Here is a tiny trained network, its code and every weight. The questions are about switching its units off for an input and a class, where a switched-off unit gives its printed mean instead of its output.

import numpy as np


def w(rows, s, z=0):
    codes = np.array(rows[::2]) - 128.0
    scale = np.full(codes.shape[1], s)
    scale[-1] = z or s
    return codes * scale


def f(y):
    return y / 2 * (1 + np.tanh(0.7978845608 * (y + 0.044715 * y**3)))


def log_softmax(a):
    a = a - a.max(-1, keepdims=True)
    return a - np.log(np.exp(a).sum(-1, keepdims=True))


def net(x, mask):
    res = np.array(x, float).reshape(1, 8) / 4 @ E
    y = f(res @ A[0][:, :-1].T + A[0][:, -1])
    res = res + np.where(mask, y, B[0][:, -1]) @ B[0][:, :-1]
    return log_softmax(res[-1] @ U[:, :-1].T + U[:, -1])


A, B = {}, {}
E = w([
[123,129,128,122,124,136],'x0',
[136,122,58,137,201,159],'x1',
[2,100,107,156,124,105],'x2',
[129,127,126,128,126,128],'x3',
[123,140,105,32,141,76],'x4',
[126,131,128,127,127,131],'x5',
[126,128,129,126,128,131],'x6',
[129,126,128,128,128,127],'x7',
],0.026)
A[0] = w([
[158,125,132,84,128,108,111],'neuron 1',
[102,124,117,160,157,156,104],'neuron 2',
[121,124,60,151,173,161,147],'neuron 3',
[149,132,127,140,150,98,90],'neuron 4',
[189,146,177,190,131,204,201],'neuron 5',
[124,131,191,162,76,122,129],'neuron 6',
[57,74,123,248,94,153,127],'neuron 7',
[145,133,144,154,124,171,137],'neuron 8',
[188,143,130,39,135,118,116],'neuron 9',
[103,123,167,136,122,130,125],'neuron 10',
[102,124,185,152,47,92,183],'neuron 11',
[60,120,110,93,146,65,35],'neuron 12',
[179,115,49,84,197,159,88],'neuron 13',
[126,119,198,120,59,94,254],'neuron 14',
[51,125,90,88,128,68,41],'neuron 15',
[132,145,172,133,87,84,212],'neuron 16',
[170,172,46,101,214,149,104],'neuron 17',
[104,151,127,151,94,120,104],'neuron 18',
[126,121,148,150,131,115,119],'neuron 19',
[192,145,167,164,122,203,186],'neuron 20',
[157,110,136,149,118,141,117],'neuron 21',
[127,112,106,150,126,169,97],'neuron 22',
[129,162,154,128,123,80,150],'neuron 23',
[116,129,134,122,140,149,92],'neuron 24',
[166,172,166,82,95,102,108],'neuron 25',
],0.016,0.012)
B[0] = w([
[166,150,128,118,153,185,173],'neuron 1',
[234,113,140,175,177,117,164],'neuron 2',
[188,95,105,203,216,96,197],'neuron 3',
[136,139,140,123,112,106,133],'neuron 4',
[71,44,73,167,50,80,240],'neuron 5',
[91,148,166,89,94,111,192],'neuron 6',
[79,208,246,92,211,200,254],'neuron 7',
[117,91,110,144,114,88,168],'neuron 8',
[150,191,154,100,215,174,224],'neuron 9',
[92,132,185,103,121,121,155],'neuron 10',
[53,164,204,91,80,106,222],'neuron 11',
[108,28,81,136,48,75,202],'neuron 12',
[75,203,166,119,141,45,214],'neuron 13',
[175,151,122,37,65,185,239],'neuron 14',
[101,47,95,180,71,77,214],'neuron 15',
[159,119,120,69,84,215,202],'neuron 16',
[70,209,139,136,136,69,222],'neuron 17',
[94,138,172,134,115,137,152],'neuron 18',
[101,129,162,124,127,119,139],'neuron 19',
[119,68,99,154,41,68,229],'neuron 20',
[124,127,100,142,98,130,154],'neuron 21',
[187,112,116,135,179,107,152],'neuron 22',
[165,112,112,107,96,177,163],'neuron 23',
[133,128,123,128,138,126,127],'neuron 24',
[193,133,90,77,147,185,200],'neuron 25',
],0.011,0.029)
U = w([
[115,38,119,98,14,130,135],'0',
[82,208,202,90,138,113,197],'1',
[99,57,63,202,127,49,198],'2',
[106,95,173,184,250,179,2],'3',
[199,152,122,55,139,177,70],'4',
],0.011,0.004)

Each question gives the input, the list of numbers given to net, and the class t.
The units are the neurons (one row each of A and B). Each row of codes is followed by its name. A weight is (code - 128) times the scale printed after its matrix; where a second scale follows, it is the last column's (A, B and U).
mask holds one flag per neuron, in row order. A switched-off neuron (its flag False) gives its mean, the last column of its row in B, instead of its output. The means were averaged over made-up inputs and are rounded, as every weight is.
A unit's drop is (log p(t) with every unit on - log p(t) with that unit switched off) / (log p(t) with every unit on - log p(t) with every unit switched off).
The circuit of an input: a set's keep is (log p(t) with only the set's units on - log p(t) with every unit switched off) / (log p(t) with every unit on - log p(t) with every unit switched off). Starting from the 12 units with the biggest drops (on a tie, the unit counted first), units are removed one at a time, each time the one whose removal leaves the highest keep (on an exact tie, the one counted first), for as long as the keep stays at least 0.8.
units of the circuit, in order: the units of the circuit, biggest drop first
top k neurons: the k neurons with the biggest drops, biggest first
drop of u: that unit's drop, to one decimal
input [6,0,-7,-4,1,-5,0,1], class 4: units of the circuit, in order : neuron 25
input [4,-6,8,5,0,1,-8,6], class 1: top 4 neurons : neuron 7; neuron 5; neuron 11; neuron 20
input [-3,1,8,-5,2,-2,4,-8], class 2: top 3 neurons : neuron 12; neuron 15; neuron 14
input [-1,-7,1,8,-3,3,7,6], class 1: top 4 neurons : neuron 7; neuron 11; neuron 12; neuron 15
input [2,-6,1,-1,-6,-7,-6,2], class 1: top 3 neurons : neuron 7; neuron 11; neuron 12
input [-2,-3,0,0,8,2,-4,5], class 4: top 2 neurons : neuron 9; neuron 5
input [5,-2,-8,-2,0,4,-8,3], class 0: top 3 neurons : neuron 5; neuron 20; neuron 7
input [0,0,7,-7,8,-1,2,4], class 0: top 2 neurons : neuron 3; neuron 12
input [1,-2,0,8,4,-6,1,-5], class 4: top 2 neurons : neuron 5; neuron 20
input [-7,7,5,4,0,-7,6,-8], class 3: top 2 neurons : neuron 7; neuron 5
input [-2,-4,8,-5,-2,1,8,-4], class 1: drop of neuron 7 : 8.8
input [-3,8,-8,-4,5,-5,-3,3], class 1: drop of neuron 8 : 0.0
input [-5,3,1,7,4,-5,6,7], class 2: drop of neuron 7 : 1.0
input [-2,7,1,-2,-2,-4,1,-8], class 3: units of the circuit, in order : neuron 3
